Here is a tiny trained network, its code and every weight. The questions are about switching its units off for an input and a class, where a switched-off unit gives its printed mean instead of its output.

import numpy as np


def w(rows, s, z=0):
    codes = np.array(rows[::2]) - 128.0
    scale = np.full(codes.shape[1], s)
    scale[-1] = z or s
    return codes * scale


def norm(h):
    return h / np.sqrt((h * h).mean(-1, keepdims=True) + 1e-5)


def f(y):
    return y / 2 * (1 + np.tanh(0.7978845608 * (y + 0.044715 * y**3)))


def log_softmax(a):
    a = a - a.max(-1, keepdims=True)
    return a - np.log(np.exp(a).sum(-1, keepdims=True))


def net(x, mask):
    res = np.array(x, float).reshape(1, 2) / 4 @ E
    u = 0
    for l in range(2):
        y = f(norm(res) @ A[l][:, :-1].T + A[l][:, -1])
        res = res + np.where(mask[u : u + 11], y, B[l][:, -1]) @ B[l][:, :-1]
        u += 11
    return log_softmax(norm(res)[-1] @ U[:, :-1].T + U[:, -1])


A, B = {}, {}
E = w([
[159,174,1,82,192,159,69,141,69,149,57,132],'x0',
[226,37,142,107,132,76,158,149,45,46,154,146],'x1',
],0.0083)
A[0] = w([
[112,112,122,139,164,142,215,160,141,155,138,123,204],'L0N0',
[106,115,184,142,145,160,165,143,154,122,191,132,97],'L0N1',
[40,176,146,143,118,139,117,125,197,173,135,128,219],'L0N2',
[66,155,197,144,110,122,142,111,197,126,119,96,144],'L0N3',
[122,104,120,115,137,154,166,113,161,146,103,138,3],'L0N4',
[157,107,112,96,139,115,127,128,114,111,97,126,81],'L0N5',
[62,199,11,134,136,148,122,126,157,179,108,128,82],'L0N6',
[132,165,59,131,136,148,139,120,123,140,119,114,114],'L0N7',
[177,103,64,166,155,174,159,154,40,158,195,144,110],'L0N8',
[141,170,118,152,130,118,150,130,102,121,93,114,51],'L0N9',
[114,102,117,122,130,154,119,137,165,136,129,92,57],'L0N10',
],0.012,0.0019)
B[0] = w([
[124,117,128,114,136,126,105,112,154,125,130,142,139],'L0N0',
[122,124,147,135,116,119,107,124,129,173,101,139,180],'L0N1',
[128,122,168,136,133,65,176,79,177,79,44,62,232],'L0N2',
[127,138,65,124,147,191,112,139,99,121,194,149,204],'L0N3',
[132,127,209,144,127,120,252,160,59,144,130,159,128],'L0N4',
[127,149,119,131,104,128,161,119,106,108,120,125,164],'L0N5',
[50,73,107,133,205,160,108,182,106,182,29,89,254],'L0N6',
[122,88,157,147,138,101,84,116,194,163,138,126,185],'L0N7',
[132,163,114,125,112,126,152,129,113,100,124,101,189],'L0N8',
[178,81,144,133,128,155,184,150,127,127,190,138,137],'L0N9',
[138,113,175,134,146,99,221,133,94,138,143,122,136],'L0N10',
],0.023,0.016)
A[1] = w([
[143,211,124,104,138,167,210,152,97,97,205,170,139],'L1N0',
[154,79,173,158,136,154,213,164,106,128,216,122,17],'L1N1',
[142,92,140,134,148,173,101,171,131,211,218,204,83],'L1N2',
[67,73,138,90,218,132,119,167,7,95,7,164,83],'L1N3',
[52,145,241,147,143,112,237,160,216,145,99,113,221],'L1N4',
[112,137,146,150,218,145,242,79,159,158,113,80,19],'L1N5',
[144,112,130,110,132,124,115,149,104,125,126,160,2],'L1N6',
[192,90,45,127,142,158,95,234,85,181,111,138,52],'L1N7',
[147,141,163,113,96,110,141,151,93,141,124,174,110],'L1N8',
[193,109,121,90,178,131,160,120,117,103,169,171,13],'L1N9',
[119,114,168,156,82,138,95,138,139,193,165,163,110],'L1N10',
],0.016,0.0017)
B[1] = w([
[167,141,51,153,125,154,105,160,104,147,174,104,164],'L1N0',
[104,155,102,129,104,166,156,135,57,154,137,150,130],'L1N1',
[61,99,140,129,13,178,136,122,2,152,150,243,159],'L1N2',
[65,141,104,138,162,180,149,137,107,200,130,87,252],'L1N3',
[86,110,64,127,145,162,91,107,116,164,134,92,217],'L1N4',
[110,112,155,126,164,126,132,202,115,173,88,125,225],'L1N5',
[85,237,73,99,77,121,65,79,135,101,33,89,127],'L1N6',
[80,74,197,138,154,111,124,106,187,137,97,140,166],'L1N7',
[129,152,166,134,170,141,151,182,179,151,112,159,138],'L1N8',
[118,166,88,111,116,134,114,157,68,133,149,86,133],'L1N9',
[144,100,75,127,145,130,102,67,160,83,172,100,156],'L1N10',
],0.016,0.023)
U = w([
[172,83,148,140,139,74,75,81,248,70,135,157,96],'0',
[207,180,48,145,106,118,174,187,63,73,164,86,179],'1',
[199,170,215,142,101,58,181,200,169,71,79,174,86],'2',
[87,60,112,130,74,153,91,60,91,112,190,219,145],'3',
[140,140,164,103,156,63,109,134,117,120,188,137,13],'4',
[59,82,108,141,213,142,137,153,131,178,82,70,205],'5',
[167,142,149,89,161,133,179,94,144,105,154,164,2],'6',
],0.012,0.0049)

Each question gives the input, the list of numbers given to net, and the class t.
The units are the neurons (one row each of A and B). Each row of codes is followed by its name. A weight is (code - 128) times the scale printed after its matrix; where a second scale follows, it is the last column's (A, B and U).
mask holds one flag per neuron, layer by layer. A switched-off neuron (its flag False) gives its mean, the last column of its row in B, instead of its output. The means were averaged over made-up inputs and are rounded, as every weight is.
A unit's drop is (log p(t) with every unit on - log p(t) with that unit switched off) / (log p(t) with every unit on - log p(t) with every unit switched off).
The circuit of an input: a set's keep is (log p(t) with only the set's units on - log p(t) with every unit switched off) / (log p(t) with every unit on - log p(t) with every unit switched off). Starting from the 12 units with the biggest drops (on a tie, the unit counted first), units are removed one at a time, each time the one whose removal leaves the highest keep (on an exact tie, the one counted first), for as long as the keep stays at least 0.8.
units of the circuit, in order: the units of the circuit, biggest drop first
k most important neurons: the k neurons with the biggest drops, biggest first
k most important neurons of layer l: the k neurons of layer l with the biggest drops, biggest first
drop of u: that unit's drop, to one decimal
input [-3,2], class 3: units of the circuit, in order -> L0N2, L0N6, L1N2
input [-2,1], class 3: units of the circuit, in order -> L0N2, L0N6, L1N2
input [-4,8], class 2: 2 most important neurons -> L0N6, L0N3
input [-6,0], class 3: 2 most important neurons -> L0N6, L0N3
input [-5,3], class 3: 3 most important neurons -> L0N2, L0N6, L1N2
input [-5,7], class 0: 2 most important neurons of layer 0 -> L0N6, L0N3
input [-7,0], class 3: 3 most important neurons -> L0N6, L0N3, L0N1
input [-1,6], class 1: 2 most important neurons -> L0N6, L0N2
input [-7,7], class 3: 3 most important neurons of layer 0 -> L0N6, L0N2, L0N8
input [-2,8], class 1: 3 most important neurons of layer 0 -> L0N6, L0N2, L0N7
input [-6,8], class 0: 4 most important neurons of layer 0 -> L0N6, L0N3, L0N1, L0N9
input [5,8], class 1: drop of L0N6 -> 1.0
input [-6,1], class 3: drop of L0N2 -> 0.2
input [-8,7], class 3: drop of L0N9 -> 0.0
input [-8,4], class 3: drop of L0N6 -> 0.2
